Below are the code and all the weights of a small trained network. Each question names an input and a target symbol and asks about switching units off, where a switched-off unit gives its printed mean instead of its output.

import numpy as np


def w(rows, s, z=0):
    codes = np.array(rows[::2]) - 128.0
    scale = np.full(codes.shape[1], s)
    scale[-1] = z or s
    return codes * scale


def norm(h):
    return h / np.sqrt((h * h).mean(-1, keepdims=True) + 1e-5)


def f(y):
    return y / 2 * (1 + np.tanh(0.7978845608 * (y + 0.044715 * y**3)))


def softmax(a):
    e = np.exp(a - a.max(-1, keepdims=True))
    return e / e.sum(-1, keepdims=True)


def log_softmax(a):
    a = a - a.max(-1, keepdims=True)
    return a - np.log(np.exp(a).sum(-1, keepdims=True))


def net(x, mask):
    ids = ['αβγδεζηθμξπστφ'.index(c) for c in x.split()]
    T = len(ids)
    res = E[ids] + P[:T]
    u = 0
    for l in range(3):
        r = norm(res)
        for j in range(2):
            rows = slice(4 * j, 4 * j + 4)
            q, k, v = (r @ M[l][rows].T for M in (Q, K, V))
            z = softmax(np.where(np.tri(T) > 0, q @ k.T / 4**0.5, -1e9)) @ v
            o = O[l][rows]
            res = res + np.where(mask[u + j], z, o[:, -1]) @ o[:, :-1]
        u += 2
        y = f(norm(res) @ A[l][:, :-1].T + A[l][:, -1])
        res = res + np.where(mask[u : u + 4], y, B[l][:, -1]) @ B[l][:, :-1]
        u += 4
    return log_softmax(norm(res)[-1] @ U[:, :-1].T + U[:, -1])


Q, K, V, O, A, B = {}, {}, {}, {}, {}, {}
E = w([
[107,76,134],'α',
[106,24,169],'β',
[77,224,139],'γ',
[96,195,150],'δ',
[115,78,110],'ε',
[92,141,130],'ζ',
[158,93,139],'η',
[61,238,110],'θ',
[134,79,120],'μ',
[138,96,100],'ξ',
[119,217,79],'π',
[60,168,72],'σ',
[6,99,175],'τ',
[55,36,188],'φ',
],0.015)
P = w([
[167,158,139],'0',
[4,150,112],'1',
[67,64,104],'2',
[58,121,84],'3',
[70,88,104],'4',
[98,34,93],'5',
[56,68,76],'6',
],0.011)
Q[0] = w([
[56,175,194],'L0H0',
[101,114,189],'L0H0',
[56,119,83],'L0H0',
[213,139,82],'L0H0',
[50,254,108],'L0H1',
[111,111,74],'L0H1',
[31,114,208],'L0H1',
[108,139,93],'L0H1',
],0.0069)
K[0] = w([
[73,114,135],'L0H0',
[111,146,208],'L0H0',
[129,132,143],'L0H0',
[131,87,126],'L0H0',
[180,178,214],'L0H1',
[118,150,135],'L0H1',
[5,138,139],'L0H1',
[144,139,104],'L0H1',
],0.013)
V[0] = w([
[122,187,196],'L0H0',
[129,139,100],'L0H0',
[114,129,168],'L0H0',
[108,165,154],'L0H0',
[114,148,94],'L0H1',
[155,142,144],'L0H1',
[159,154,250],'L0H1',
[138,134,208],'L0H1',
],0.011)
O[0] = w([
[155,129,80,78],'L0H0',
[114,164,71,139],'L0H0',
[122,106,125,123],'L0H0',
[150,125,77,128],'L0H0',
[133,183,2,160],'L0H1',
[198,88,150,73],'L0H1',
[139,87,173,3],'L0H1',
[154,82,179,66],'L0H1',
],0.0056,0.0055)
A[0] = w([
[168,176,118,209],'L0N0',
[254,72,111,69],'L0N1',
[176,55,70,251],'L0N2',
[78,98,241,163],'L0N3',
],0.0096,0.0032)
B[0] = w([
[65,124,150,140],'L0N0',
[116,125,207,105],'L0N1',
[24,233,140,253],'L0N2',
[169,171,1,192],'L0N3',
],0.0084,0.0029)
Q[1] = w([
[86,157,110],'L1H0',
[114,152,103],'L1H0',
[160,159,121],'L1H0',
[87,137,148],'L1H0',
[127,98,130],'L1H1',
[253,114,132],'L1H1',
[249,128,130],'L1H1',
[118,160,120],'L1H1',
],0.016)
K[1] = w([
[131,178,85],'L1H0',
[127,120,83],'L1H0',
[154,155,209],'L1H0',
[212,138,154],'L1H0',
[153,94,153],'L1H1',
[1,70,115],'L1H1',
[58,110,98],'L1H1',
[177,115,154],'L1H1',
],0.019)
V[1] = w([
[181,126,125],'L1H0',
[54,141,106],'L1H0',
[185,203,133],'L1H0',
[244,192,206],'L1H0',
[153,169,170],'L1H1',
[83,52,94],'L1H1',
[170,176,94],'L1H1',
[20,83,150],'L1H1',
],0.011)
O[1] = w([
[182,106,130,94],'L1H0',
[87,125,170,211],'L1H0',
[133,80,154,129],'L1H0',
[146,77,102,2],'L1H0',
[53,37,126,135],'L1H1',
[151,254,149,82],'L1H1',
[118,113,64,201],'L1H1',
[113,231,191,50],'L1H1',
],0.0091,0.0086)
A[1] = w([
[142,142,167,53],'L1N0',
[246,74,156,255],'L1N1',
[241,109,94,71],'L1N2',
[89,76,196,208],'L1N3',
],0.013,0.004)
B[1] = w([
[146,123,1,81],'L1N0',
[85,166,232,140],'L1N1',
[184,112,209,130],'L1N2',
[94,224,132,253],'L1N3',
],0.0092,0.0028)
Q[2] = w([
[1,137,145],'L2H0',
[48,130,95],'L2H0',
[72,156,148],'L2H0',
[192,127,135],'L2H0',
[38,130,137],'L2H1',
[155,112,180],'L2H1',
[247,130,122],'L2H1',
[225,126,173],'L2H1',
],0.018)
K[2] = w([
[255,134,158],'L2H0',
[196,122,162],'L2H0',
[220,118,101],'L2H0',
[5,144,106],'L2H0',
[157,115,54],'L2H1',
[110,93,199],'L2H1',
[71,120,209],'L2H1',
[69,149,234],'L2H1',
],0.016)
V[2] = w([
[190,141,72],'L2H0',
[212,149,165],'L2H0',
[191,176,212],'L2H0',
[56,174,7],'L2H0',
[205,82,42],'L2H1',
[30,87,169],'L2H1',
[14,28,122],'L2H1',
[168,23,106],'L2H1',
],0.017)
O[2] = w([
[3,120,71,162],'L2H0',
[99,200,81,88],'L2H0',
[123,215,122,36],'L2H0',
[81,71,196,189],'L2H0',
[78,122,58,224],'L2H1',
[231,134,159,147],'L2H1',
[204,66,119,254],'L2H1',
[132,113,41,159],'L2H1',
],0.013,0.0075)
A[2] = w([
[56,110,194,188],'L2N0',
[120,41,17,254],'L2N1',
[119,251,109,15],'L2N2',
[217,73,205,66],'L2N3',
],0.012,0.0028)
B[2] = w([
[68,140,151,169],'L2N0',
[46,254,108,245],'L2N1',
[181,27,30,148],'L2N2',
[201,178,146,177],'L2N3',
],0.0093,0.011)
U = w([
[180,197,49,89],'α',
[161,236,139,79],'β',
[162,74,142,177],'γ',
[187,109,127,206],'δ',
[53,150,98,157],'ε',
[149,152,187,242],'ζ',
[224,165,111,115],'η',
[136,65,178,140],'θ',
[176,55,56,91],'μ',
[139,137,155,137],'ξ',
[57,6,137,2],'π',
[65,82,232,45],'σ',
[57,152,197,83],'τ',
[89,202,168,178],'φ',
],0.023,0.0089)

Each question gives the input, a string of symbols that net reads in full, and the target symbol t.
The units are the heads (4 rows each of Q, K, V and O) and the neurons (one row each of A and B). Each row of codes is followed by its name. A weight is (code - 128) times the scale printed after its matrix; where a second scale follows, it is the last column's (O, A, B and U).
mask holds one flag per unit, layer by layer, with each layer's heads first. A switched-off unit (its flag False) gives its mean, the last column of its rows in O or B, instead of its output. The means were averaged over made-up inputs and are rounded, as every weight is.
A unit's drop is (log p(t) with every unit on - log p(t) with that unit switched off) / (log p(t) with every unit on - log p(t) with every unit switched off).
The circuit of an input: a set's keep is (log p(t) with only the set's units on - log p(t) with every unit switched off) / (log p(t) with every unit on - log p(t) with every unit switched off). Starting from the 12 units with the biggest drops (on a tie, the unit counted first), units are removed one at a time, each time the one whose removal leaves the highest keep (on an exact tie, the one counted first), for as long as the keep stays at least 0.8.
units of the circuit, in order: the units of the circuit, biggest drop first
top k neurons: the k neurons with the biggest drops, biggest first
top k neurons in layer l: the k neurons of layer l with the biggest drops, biggest first
heads that matter: for each layer, one digit per head in row order, 1 if its drop is at least 0.15 and else 0, layers parted by /
input β α μ τ, target β: units of the circuit, in order => [L2H0 L1H1]
input θ α δ φ π α, target θ: units of the circuit, in order => [L2H1]
input α ε π ε δ θ, target α: units of the circuit, in order => [L0H1 L2H0]
input σ ζ ε π φ π, target σ: units of the circuit, in order => [L2H0 L1H1]
input η θ π ε, target η: units of the circuit, in order => [L2H1 L0H1 L2H0]
input μ π ε σ π ε β, target μ: units of the circuit, in order => [L0H1 L0N3 L2H1]
input μ α ε η φ, target μ: units of the circuit, in order => [L2H1 L1H0]
input β δ π ε α ε ζ, target β: units of the circuit, in order => [L2H0 L1H1]
input π ζ ε σ, target π: heads that matter => 00 / 00 / 10
input θ σ ε π τ σ, target θ: units of the circuit, in order => [L2H1 L0N3]
input φ σ μ φ π ζ, target φ: heads that matter => 01 / 01 / 01
input φ τ ε π α, target φ: units of the circuit, in order => [L1H1 L0H1 L0N3 L2H0]
input τ α σ α π ζ, target τ: units of the circuit, in order => [L1H1 L2H1]
input α α ε μ, target α: top neuron => [L0N3]
input α δ τ μ ε π, target α: top 3 neurons => [L0N3 L1N1 L1N2]
input θ γ θ, target θ: top 2 neurons => [L0N0 L0N3]
input ε μ σ β μ μ, target ε: top 2 neurons in layer 0 => [L0N3 L0N2]
input α σ φ, target α: top 2 neurons => [L0N3 L1N1]
input η α β π φ, target η: top 3 neurons => [L1N1 L0N1 L0N3]
input η α φ β, target η: top 2 neurons => [L1N1 L0N1]
input θ σ α ε π δ μ, target θ: top 2 neurons => [L0N0 L0N3]
input π α π π ζ, target π: top neuron in layer 0 => [L0N0]
